Below are the code and all the weights of a small trained network. Each question names an input and a class and asks about switching units off, where a switched-off unit gives its printed mean instead of its output.

import numpy as np


def w(rows, s, z=0):
    codes = np.array(rows[::2]) - 128.0
    scale = np.full(codes.shape[1], s)
    scale[-1] = z or s
    return codes * scale


def norm(h):
    return h / np.sqrt((h * h).mean(-1, keepdims=True) + 1e-5)


def f(y):
    return np.maximum(y, 0)


def log_softmax(a):
    a = a - a.max(-1, keepdims=True)
    return a - np.log(np.exp(a).sum(-1, keepdims=True))


def net(x, mask):
    res = np.array(x, float).reshape(1, 6) / 4 @ E
    u = 0
    for l in range(3):
        y = f(norm(res) @ A[l][:, :-1].T + A[l][:, -1])
        res = res + np.where(mask[u : u + 4], y, B[l][:, -1]) @ B[l][:, :-1]
        u += 4
    return log_softmax(norm(res)[-1] @ U[:, :-1].T + U[:, -1])


A, B = {}, {}
E = w([
[151,81,156,147,152,131,128],'x0',
[91,147,163,69,2,162,111],'x1',
[138,94,192,53,136,199,127],'x2',
[132,98,123,106,93,177,160],'x3',
[147,64,72,108,128,166,160],'x4',
[149,79,216,81,134,140,130],'x5',
],0.0042)
A[0] = w([
[123,185,222,118,85,99,99,8],'L0N1',
[153,131,23,245,254,39,126,35],'L0N2',
[110,188,8,143,55,73,130,31],'L0N3',
[108,142,217,108,127,109,129,24],'L0N4',
],0.0066,0.0012)
B[0] = w([
[127,182,212,88,120,159,81,178],'L0N1',
[122,137,167,255,206,136,81,255],'L0N2',
[98,138,50,86,71,164,137,197],'L0N3',
[125,147,136,58,149,153,41,163],'L0N4',
],0.0083,0.008)
A[1] = w([
[195,37,119,64,187,192,138,226],'L1N1',
[131,211,224,98,60,11,147,214],'L1N2',
[94,205,1,126,72,83,150,106],'L1N3',
[173,193,133,199,189,18,204,1],'L1N4',
],0.0062,0.00064)
B[1] = w([
[138,107,147,151,105,169,234,253],'L1N1',
[197,117,132,34,194,193,44,213],'L1N2',
[146,116,98,96,27,2,144,227],'L1N3',
[26,112,114,237,173,181,112,224],'L1N4',
],0.0066,0.0037)
A[2] = w([
[121,49,143,117,145,138,247,55],'L2N1',
[93,102,166,94,66,122,144,148],'L2N2',
[136,106,104,209,231,100,129,6],'L2N3',
[109,146,28,89,59,61,136,93],'L2N4',
],0.011,0.0012)
B[2] = w([
[182,81,133,131,92,172,212,205],'L2N1',
[131,157,122,169,201,91,97,189],'L2N2',
[41,157,119,250,104,117,108,254],'L2N3',
[129,103,47,49,118,10,157,208],'L2N4',
],0.011,0.0084)
U = w([
[208,53,165,133,94,213,242,2],'0',
[138,117,63,71,80,52,141,104],'1',
[82,134,139,254,133,146,103,230],'2',
[157,154,207,55,136,187,52,146],'3',
],0.0088,0.0011)

Each question gives the input, the list of numbers given to net, and the class t.
The units are the neurons (one row each of A and B). Each row of codes is followed by its name. A weight is (code - 128) times the scale printed after its matrix; where a second scale follows, it is the last column's (A, B and U).
mask holds one flag per neuron, layer by layer. A switched-off neuron (its flag False) gives its mean, the last column of its row in B, instead of its output. The means were averaged over made-up inputs and are rounded, as every weight is.
A unit's drop is (log p(t) with every unit on - log p(t) with that unit switched off) / (log p(t) with every unit on - log p(t) with every unit switched off).
The circuit of an input: a set's keep is (log p(t) with only the set's units on - log p(t) with every unit switched off) / (log p(t) with every unit on - log p(t) with every unit switched off). Starting from all 12 units, units are removed one at a time, each time the one whose removal leaves the highest keep (on an exact tie, the one counted first), for as long as the keep stays at least 0.8.
circuit, biggest first: the units of the circuit, biggest drop first
top k neurons: the k neurons with the biggest drops, biggest first
drop of u: that unit's drop, to one decimal
input [6,-3,1,2,-3,6], class 0: circuit, biggest first	[L0N2, L1N1]
input [-8,-4,3,3,7,-7], class 1: circuit, biggest first	[L0N3, L1N3, L2N4]
input [-2,5,1,8,5,-1], class 1: circuit, biggest first	[L0N2]
input [-4,4,-2,6,-8,-3], class 1: top 2 neurons	[L0N3, L0N2]
input [5,4,-4,5,0,3], class 3: top 2 neurons	[L0N2, L2N3]
input [3,1,-4,-4,-3,4], class 3: top 3 neurons	[L0N1, L2N3, L0N4]
input [-8,0,6,-5,7,0], class 0: top 2 neurons	[L0N2, L0N3]
input [-4,2,7,4,-2,-3], class 3: drop of L2N3	0.3
input [-5,-5,4,2,7,1], class 0: drop of L0N2	0.3
input [-5,-1,8,7,2,2], class 0: drop of L2N2	0.0
